Below are the code and all the weights of a small trained network. Each question names an input and a target symbol and asks about switching units off, where a switched-off unit gives its printed mean instead of its output.

import numpy as np


def w(rows, s, z=0):
    codes = np.array(rows[::2]) - 128.0
    scale = np.full(codes.shape[1], s)
    scale[-1] = z or s
    return codes * scale


def f(y):
    return np.maximum(y, 0)


def softmax(a):
    e = np.exp(a - a.max(-1, keepdims=True))
    return e / e.sum(-1, keepdims=True)


def log_softmax(a):
    a = a - a.max(-1, keepdims=True)
    return a - np.log(np.exp(a).sum(-1, keepdims=True))


def net(x, mask):
    ids = ['ΣΦΩεξπ'.index(c) for c in x.split()]
    T = len(ids)
    res = E[ids] + P[:T]
    q, k, v = (res @ M[0].T for M in (Q, K, V))
    z = softmax(np.where(np.tri(T) > 0, q @ k.T / 4**0.5, -1e9)) @ v
    res = res + np.where(mask[0], z, O[0][:, -1]) @ O[0][:, :-1]
    y = f(res @ A[0][:, :-1].T + A[0][:, -1])
    res = res + np.where(mask[1:9], y, B[0][:, -1]) @ B[0][:, :-1]
    return log_softmax(res[-1] @ U[:, :-1].T + U[:, -1])


Q, K, V, O, A, B = {}, {}, {}, {}, {}, {}
E = w([
[218,83,101,183,254,182],'Σ',
[163,119,107,166,15,58],'Φ',
[51,70,78,167,137,136],'Ω',
[110,197,167,158,69,7],'ε',
[130,209,87,201,154,195],'ξ',
[131,97,165,127,38,148],'π',
],0.019)
P = w([
[232,4,176,145,82,147],'0',
[108,95,231,128,121,120],'1',
[135,111,189,136,135,104],'2',
[159,116,145,132,138,128],'3',
[160,146,88,124,177,133],'4',
[172,143,85,122,162,146],'5',
[170,160,92,134,179,91],'6',
[175,148,82,142,158,93],'7',
[190,146,64,140,150,104],'8',
],0.011)
Q[0] = w([
[157,198,158,103,238,164],'H0',
[199,85,93,53,107,95],'H0',
[255,161,118,204,38,142],'H0',
[106,39,188,74,198,182],'H0',
],0.0068)
K[0] = w([
[83,128,254,227,169,137],'H0',
[192,25,155,57,194,160],'H0',
[196,105,7,141,66,236],'H0',
[209,87,137,230,140,104],'H0',
],0.007)
V[0] = w([
[48,212,54,191,166,64],'H0',
[255,155,97,154,230,169],'H0',
[131,83,58,123,114,90],'H0',
[81,70,69,137,228,91],'H0',
],0.0087)
O[0] = w([
[135,117,150,208,11,95,5],'H0',
[205,82,91,152,164,30,253],'H0',
[99,91,193,254,166,148,194],'H0',
[92,86,86,198,95,70,27],'H0',
],0.0083,0.0035)
A[0] = w([
[183,86,145,101,146,127,136],'N0',
[64,115,107,163,173,189,253],'N1',
[163,153,158,144,161,67,112],'N2',
[152,167,180,84,92,148,78],'N3',
[57,1,141,44,160,231,142],'N4',
[148,105,194,203,202,209,88],'N5',
[165,117,170,5,4,98,114],'N6',
[66,159,254,149,64,113,185],'N7',
],0.0096,0.0032)
B[0] = w([
[31,195,191,180,50,87,227],'N0',
[182,117,198,106,78,99,200],'N1',
[132,92,80,59,42,208,253],'N2',
[143,178,112,8,75,115,186],'N3',
[122,90,109,171,217,115,233],'N4',
[128,255,180,123,101,178,238],'N5',
[22,127,65,170,112,79,220],'N6',
[112,96,138,69,215,243,254],'N7',
],0.0084,0.0076)
U = w([
[219,58,132,61,116,85,134],'Σ',
[211,196,216,149,17,153,107],'Φ',
[150,53,29,178,177,176,221],'Ω',
[136,94,30,92,94,176,129],'ε',
[47,165,76,178,111,70,3],'ξ',
[128,207,2,163,217,79,167],'π',
],0.0082,0.0041)

Each question gives the input, a string of symbols that net reads in full, and the target symbol t.
The units are the heads (4 rows each of Q, K, V and O) and the neurons (one row each of A and B). Each row of codes is followed by its name. A weight is (code - 128) times the scale printed after its matrix; where a second scale follows, it is the last column's (O, A, B and U).
mask holds one flag per unit, heads first, then neurons. A switched-off unit (its flag False) gives its mean, the last column of its rows in O or B, instead of its output. The means were averaged over made-up inputs and are rounded, as every weight is.
A unit's drop is (log p(t) with every unit on - log p(t) with that unit switched off) / (log p(t) with every unit on - log p(t) with every unit switched off).
The circuit of an input: a set's keep is (log p(t) with only the set's units on - log p(t) with every unit switched off) / (log p(t) with every unit on - log p(t) with every unit switched off). Starting from all 9 units, units are removed one at a time, each time the one whose removal leaves the highest keep (on an exact tie, the one counted first), for as long as the keep stays at least 0.8.
units of the circuit, in order: the units of the circuit, biggest drop first
most important unit: the unit with the biggest drop
k most important neurons: the k neurons with the biggest drops, biggest first
drop of u: that unit's drop, to one decimal
input π π Φ, target π: 2 most important neurons -> N4, N2
input Σ Φ ε π, target Σ: 2 most important neurons -> N6, N5
input ε Ω Φ π, target ε: units of the circuit, in order -> H0, N7, N6
input π ξ π Φ, target π: units of the circuit, in order -> H0, N2, N4
input Ω Φ Φ ε Φ Ω ε Φ Φ, target Ω: units of the circuit, in order -> H0, N5, N0
input ξ Φ π, target ξ: units of the circuit, in order -> N6, N2
input Φ ε Φ Ω Ω ξ ξ Ω Φ, target ξ: units of the circuit, in order -> N6, H0
input Φ Φ ε ε Φ ε ξ Σ, target Φ: most important unit -> N5
input ε ε Ω Ω Φ Φ, target Ω: units of the circuit, in order -> N5, N1, N3
input Ω ε π, target Ω: units of the circuit, in order -> N4, H0
input Σ Ω Σ, target π: 3 most important neurons -> N0, N1, N5
input ε ε Ω Σ ξ Ω ε π, target ξ: units of the circuit, in order -> N7, N6, H0
input ε Ω Φ, target ε: units of the circuit, in order -> N7, H0, N6
input Φ Φ Φ Ω ε Ω Φ ε Ω, target Φ: 2 most important neurons -> N1, N6
input Φ Σ Φ Φ ε Ω Φ ε, target Ω: 3 most important neurons -> N7, N5, N0
input Σ ε ξ Σ, target π: 4 most important neurons -> N0, N5, N1, N7
input Σ Φ Φ Φ, target Σ: 2 most important neurons -> N5, N6
input Σ Φ ξ π, target Σ: 2 most important neurons -> N5, N6
input Ω Ω π, target Ω: most important neuron -> N4
input Σ Ω Φ, target Σ: most important neuron -> N6
input ε Ω Σ Σ Ω Φ ε, target Ω: drop of N2 -> 0.0
input ε ε Σ, target Φ: drop of H0 -> -0.1
input π Φ π, target π: drop of H0 -> 0.4
input Ω Φ Φ ε ε, target ε: drop of N7 -> 0.6
